Here is a tiny trained network, its code and every weight. The questions are about switching its units off for an input and a class, where a switched-off unit gives its printed mean instead of its output.

import numpy as np


def w(rows, s, z=0):
    codes = np.array(rows[::2]) - 128.0
    scale = np.full(codes.shape[1], s)
    scale[-1] = z or s
    return codes * scale


def f(y):
    return y / 2 * (1 + np.tanh(0.7978845608 * (y + 0.044715 * y**3)))


def log_softmax(a):
    a = a - a.max(-1, keepdims=True)
    return a - np.log(np.exp(a).sum(-1, keepdims=True))


def net(x, mask):
    res = np.array(x, float).reshape(1, 7) / 4 @ E
    y = f(res @ A[0][:, :-1].T + A[0][:, -1])
    res = res + np.where(mask, y, B[0][:, -1]) @ B[0][:, :-1]
    return log_softmax(res[-1] @ U[:, :-1].T + U[:, -1])


A, B = {}, {}
E = w([
[73,213,105],'x0',
[128,129,129],'x1',
[25,91,145],'x2',
[127,128,128],'x3',
[129,127,129],'x4',
[131,182,254],'x5',
[127,127,129],'x6',
],0.0084)
A[0] = w([
[87,125,135,34],'N1',
[158,115,104,24],'N2',
[123,100,101,116],'N3',
[114,163,181,50],'N4',
[73,115,151,74],'N5',
[81,116,129,152],'N6',
[50,109,172,165],'N7',
[84,214,156,131],'N8',
[49,46,122,219],'N9',
[172,202,208,105],'N10',
[178,71,132,188],'N11',
[114,114,218,115],'N12',
[112,194,105,165],'N13',
[168,71,183,97],'N14',
[60,98,145,88],'N15',
[128,151,139,21],'N16',
[112,120,116,252],'N17',
[197,154,131,103],'N18',
[110,65,72,69],'N19',
[184,164,110,66],'N20',
[116,105,86,2],'N21',
[155,99,200,80],'N22',
[87,246,78,108],'N23',
[202,136,159,123],'N24',
[219,202,135,102],'N25',
[95,82,157,20],'N26',
[149,116,225,92],'N27',
[150,125,91,142],'N28',
[118,131,54,187],'N29',
[75,129,138,110],'N30',
[130,157,178,96],'N31',
[41,39,191,92],'N32',
[105,79,127,4],'N33',
[156,180,177,50],'N34',
[170,117,137,36],'N35',
[236,81,143,47],'N36',
[143,122,87,30],'N37',
[162,131,62,187],'N38',
[104,212,104,42],'N39',
[155,80,11,105],'N40',
[114,73,160,99],'N41',
[77,105,149,83],'N42',
[72,141,107,217],'N43',
],0.013,0.0038)
B[0] = w([
[152,168,28,128],'N1',
[107,140,91,126],'N2',
[64,98,118,149],'N3',
[89,159,110,160],'N4',
[156,155,96,153],'N5',
[196,161,149,163],'N6',
[161,130,138,209],'N7',
[95,85,132,199],'N8',
[165,115,162,254],'N9',
[77,155,139,226],'N10',
[140,54,138,194],'N11',
[70,105,105,200],'N12',
[165,7,139,173],'N13',
[74,62,81,177],'N14',
[191,204,108,173],'N15',
[95,115,14,116],'N16',
[135,132,173,181],'N17',
[170,130,108,167],'N18',
[51,188,122,191],'N19',
[185,152,86,152],'N20',
[62,180,57,136],'N21',
[70,110,111,174],'N22',
[176,3,87,212],'N23',
[159,145,135,179],'N24',
[167,184,137,207],'N25',
[165,154,25,140],'N26',
[48,156,113,203],'N27',
[101,167,156,155],'N28',
[86,175,206,205],'N29',
[157,155,124,155],'N30',
[35,156,110,163],'N31',
[215,186,109,233],'N32',
[123,147,29,133],'N33',
[87,174,119,169],'N34',
[152,129,54,128],'N35',
[150,114,87,192],'N36',
[96,178,99,132],'N37',
[91,177,202,198],'N38',
[145,38,29,159],'N39',
[58,165,153,252],'N40',
[162,112,114,157],'N41',
[189,144,63,154],'N42',
[176,129,175,192],'N43',
],0.0057,0.0071)
U = w([
[24,200,124,56],'0',
[229,253,78,66],'1',
[97,17,49,131],'2',
[118,146,203,254],'3',
],0.015,0.0052)

Each question gives the input, the list of numbers given to net, and the class t.
The units are the neurons (one row each of A and B). Each row of codes is followed by its name. A weight is (code - 128) times the scale printed after its matrix; where a second scale follows, it is the last column's (A, B and U).
mask holds one flag per neuron, in row order. A switched-off neuron (its flag False) gives its mean, the last column of its row in B, instead of its output. The means were averaged over made-up inputs and are rounded, as every weight is.
A unit's drop is (log p(t) with every unit on - log p(t) with that unit switched off) / (log p(t) with every unit on - log p(t) with every unit switched off).
The circuit of an input: a set's keep is (log p(t) with only the set's units on - log p(t) with every unit switched off) / (log p(t) with every unit on - log p(t) with every unit switched off). Starting from the 12 units with the biggest drops (on a tie, the unit counted first), units are removed one at a time, each time the one whose removal leaves the highest keep (on an exact tie, the one counted first), for as long as the keep stays at least 0.8.
units of the circuit, in order: the units of the circuit, biggest drop first
k most important neurons: the k neurons with the biggest drops, biggest first
drop of u: that unit's drop, to one decimal
input [-4,-6,-2,-7,2,2,-3], class 2: units of the circuit, in order	[N29, N14, N32]
input [-7,-4,7,-8,-7,2,0], class 1: units of the circuit, in order	[N32, N26]
input [8,-4,0,-2,3,-7,-4], class 2: units of the circuit, in order	[N23]
input [6,2,-5,-2,-5,-2,-3], class 2: units of the circuit, in order	[N23, N13]
input [7,6,-3,-6,7,-4,-1], class 2: 3 most important neurons	[N23, N39, N13]
input [-3,-5,5,6,4,5,-7], class 0: 2 most important neurons	[N27, N12]
input [-5,-2,-4,-1,-5,2,-4], class 2: 2 most important neurons	[N14, N32]
input [5,-8,-3,5,4,-6,-4], class 0: 2 most important neurons	[N40, N29]
input [8,0,3,1,-3,-5,0], class 2: 2 most important neurons	[N23, N39]
input [8,-7,8,0,7,-2,6], class 1: drop of N15	0.2
input [-2,6,7,4,1,4,-7], class 1: drop of N32	0.2
input [-4,3,-3,5,-3,-5,-3], class 0: drop of N13	0.1
input [3,2,3,-1,-7,-2,-8], class 3: drop of N43	0.1
input [0,7,8,-8,3,-8,8], class 0: units of the circuit, in order	[N19]
